Here is a tiny trained network, its code and every weight. The questions are about switching its units off for an input and a target symbol, where a switched-off unit gives its printed mean instead of its output.

import numpy as np


def w(rows, s, z=0):
    codes = np.array(rows[::2]) - 128.0
    scale = np.full(codes.shape[1], s)
    scale[-1] = z or s
    return codes * scale


def f(y):
    return y / 2 * (1 + np.tanh(0.7978845608 * (y + 0.044715 * y**3)))


def softmax(a):
    e = np.exp(a - a.max(-1, keepdims=True))
    return e / e.sum(-1, keepdims=True)


def log_softmax(a):
    a = a - a.max(-1, keepdims=True)
    return a - np.log(np.exp(a).sum(-1, keepdims=True))


def net(x, mask):
    ids = ['ΓΠΣεητ'.index(c) for c in x.split()]
    T = len(ids)
    res = E[ids] + P[:T]
    r = res
    for j in range(2):
        rows = slice(2 * j, 2 * j + 2)
        q, k, v = (r @ M[0][rows].T for M in (Q, K, V))
        z = softmax(np.where(np.tri(T) > 0, q @ k.T / 2**0.5, -1e9)) @ v
        o = O[0][rows]
        res = res + np.where(mask[j], z, o[:, -1]) @ o[:, :-1]
    y = f(res @ A[0][:, :-1].T + A[0][:, -1])
    res = res + np.where(mask[2:18], y, B[0][:, -1]) @ B[0][:, :-1]
    return log_softmax(res[-1] @ U[:, :-1].T + U[:, -1])


Q, K, V, O, A, B = {}, {}, {}, {}, {}, {}
E = w([
[63,163,196],'Γ',
[199,251,96],'Π',
[123,84,171],'Σ',
[145,200,136],'ε',
[76,86,25],'η',
[117,85,71],'τ',
],0.013)
P = w([
[223,237,106],'0',
[12,191,162],'1',
[8,155,159],'2',
[10,136,155],'3',
[2,108,130],'4',
[4,85,138],'5',
[11,80,163],'6',
],0.0075)
Q[0] = w([
[222,189,135],'head 1',
[228,170,93],'head 1',
[3,183,129],'head 2',
[169,162,200],'head 2',
],0.012)
K[0] = w([
[1,242,106],'head 1',
[9,154,185],'head 1',
[243,149,59],'head 2',
[139,64,65],'head 2',
],0.0099)
V[0] = w([
[44,56,210],'head 1',
[175,122,246],'head 1',
[179,84,40],'head 2',
[191,127,168],'head 2',
],0.014)
O[0] = w([
[66,138,150,2],'head 1',
[144,50,190,111],'head 1',
[182,53,8,99],'head 2',
[166,52,160,142],'head 2',
],0.011,0.0065)
A[0] = w([
[128,139,134,140],'neuron 1',
[211,104,41,234],'neuron 2',
[179,98,113,94],'neuron 3',
[149,83,140,159],'neuron 4',
[99,182,142,144],'neuron 5',
[147,197,114,132],'neuron 6',
[174,116,66,163],'neuron 7',
[134,121,188,253],'neuron 8',
[42,90,106,41],'neuron 9',
[125,210,110,117],'neuron 10',
[99,211,160,146],'neuron 11',
[185,154,161,151],'neuron 12',
[124,1,98,52],'neuron 13',
[133,133,98,94],'neuron 14',
[126,58,176,187],'neuron 15',
[167,95,195,107],'neuron 16',
],0.013,0.003)
B[0] = w([
[95,98,131,134],'neuron 1',
[109,150,123,246],'neuron 2',
[151,149,119,156],'neuron 3',
[116,71,82,147],'neuron 4',
[177,98,177,189],'neuron 5',
[27,36,136,168],'neuron 6',
[167,177,159,198],'neuron 7',
[63,122,77,206],'neuron 8',
[190,100,254,162],'neuron 9',
[119,50,92,183],'neuron 10',
[129,109,190,221],'neuron 11',
[106,55,211,149],'neuron 12',
[218,139,151,166],'neuron 13',
[75,96,92,142],'neuron 14',
[158,66,66,192],'neuron 15',
[126,164,123,180],'neuron 16',
],0.0058,0.011)
U = w([
[125,142,185,46],'Γ',
[184,143,155,43],'Π',
[105,1,120,151],'Σ',
[124,148,141,252],'ε',
[76,115,83,63],'η',
[123,178,112,182],'τ',
],0.0088,0.0044)

Each question gives the input, a string of symbols that net reads in full, and the target symbol t.
The units are the heads (2 rows each of Q, K, V and O) and the neurons (one row each of A and B). Each row of codes is followed by its name. A weight is (code - 128) times the scale printed after its matrix; where a second scale follows, it is the last column's (O, A, B and U).
mask holds one flag per unit, heads first, then neurons. A switched-off unit (its flag False) gives its mean, the last column of its rows in O or B, instead of its output. The means were averaged over made-up inputs and are rounded, as every weight is.
A unit's drop is (log p(t) with every unit on - log p(t) with that unit switched off) / (log p(t) with every unit on - log p(t) with every unit switched off).
The circuit of an input: a set's keep is (log p(t) with only the set's units on - log p(t) with every unit switched off) / (log p(t) with every unit on - log p(t) with every unit switched off). Starting from the 12 units with the biggest drops (on a tie, the unit counted first), units are removed one at a time, each time the one whose removal leaves the highest keep (on an exact tie, the one counted first), for as long as the keep stays at least 0.8.
circuit, biggest first: the units of the circuit, biggest drop first
most important unit: the unit with the biggest drop
k most important neurons: the k neurons with the biggest drops, biggest first
heads that matter: for each layer, one digit per head in row order, 1 if its drop is at least 0.15 and else 0, layers parted by /
drop of u: that unit's drop, to one decimal
input Π Σ Σ, target Π: circuit, biggest first -> [head 1; neuron 13; head 2; neuron 7]
input Σ Π Σ Π, target Σ: most important unit -> neuron 6
input Π Π τ Σ τ, target Π: circuit, biggest first -> [head 1; neuron 13; head 2; neuron 7]
input η Γ τ, target η: circuit, biggest first -> [head 1; head 2; neuron 6]
input τ τ τ Γ τ, target τ: heads that matter -> 10
input Γ Σ τ, target Γ: circuit, biggest first -> [head 2; head 1; neuron 9]
input η τ τ Π, target η: circuit, biggest first -> [head 2; neuron 6; head 1]
input Γ Σ Σ ε Σ ε, target Γ: circuit, biggest first -> [head 2; head 1; neuron 11]
input Γ Σ τ Σ η Σ, target Γ: circuit, biggest first -> [head 2; head 1; neuron 9]
input Γ Π Σ Σ Γ Σ, target Γ: circuit, biggest first -> [head 2; head 1]
input Π Σ Σ Π Γ, target Π: circuit, biggest first -> [head 1; head 2; neuron 13; neuron 7]
input Γ Σ Σ Π, target Γ: 2 most important neurons -> [neuron 11; neuron 15]
input η η Γ, target η: 2 most important neurons -> [neuron 6; neuron 10]
input Γ Σ τ Π τ Σ Γ, target Γ: 2 most important neurons -> [neuron 9; neuron 11]
input η Σ η, target η: drop of neuron 6 -> 0.2
input τ η Σ ε Σ Π Π, target Σ: drop of head 1 -> 0.3
input Γ Γ Σ ε, target Γ: drop of head 1 -> 0.2
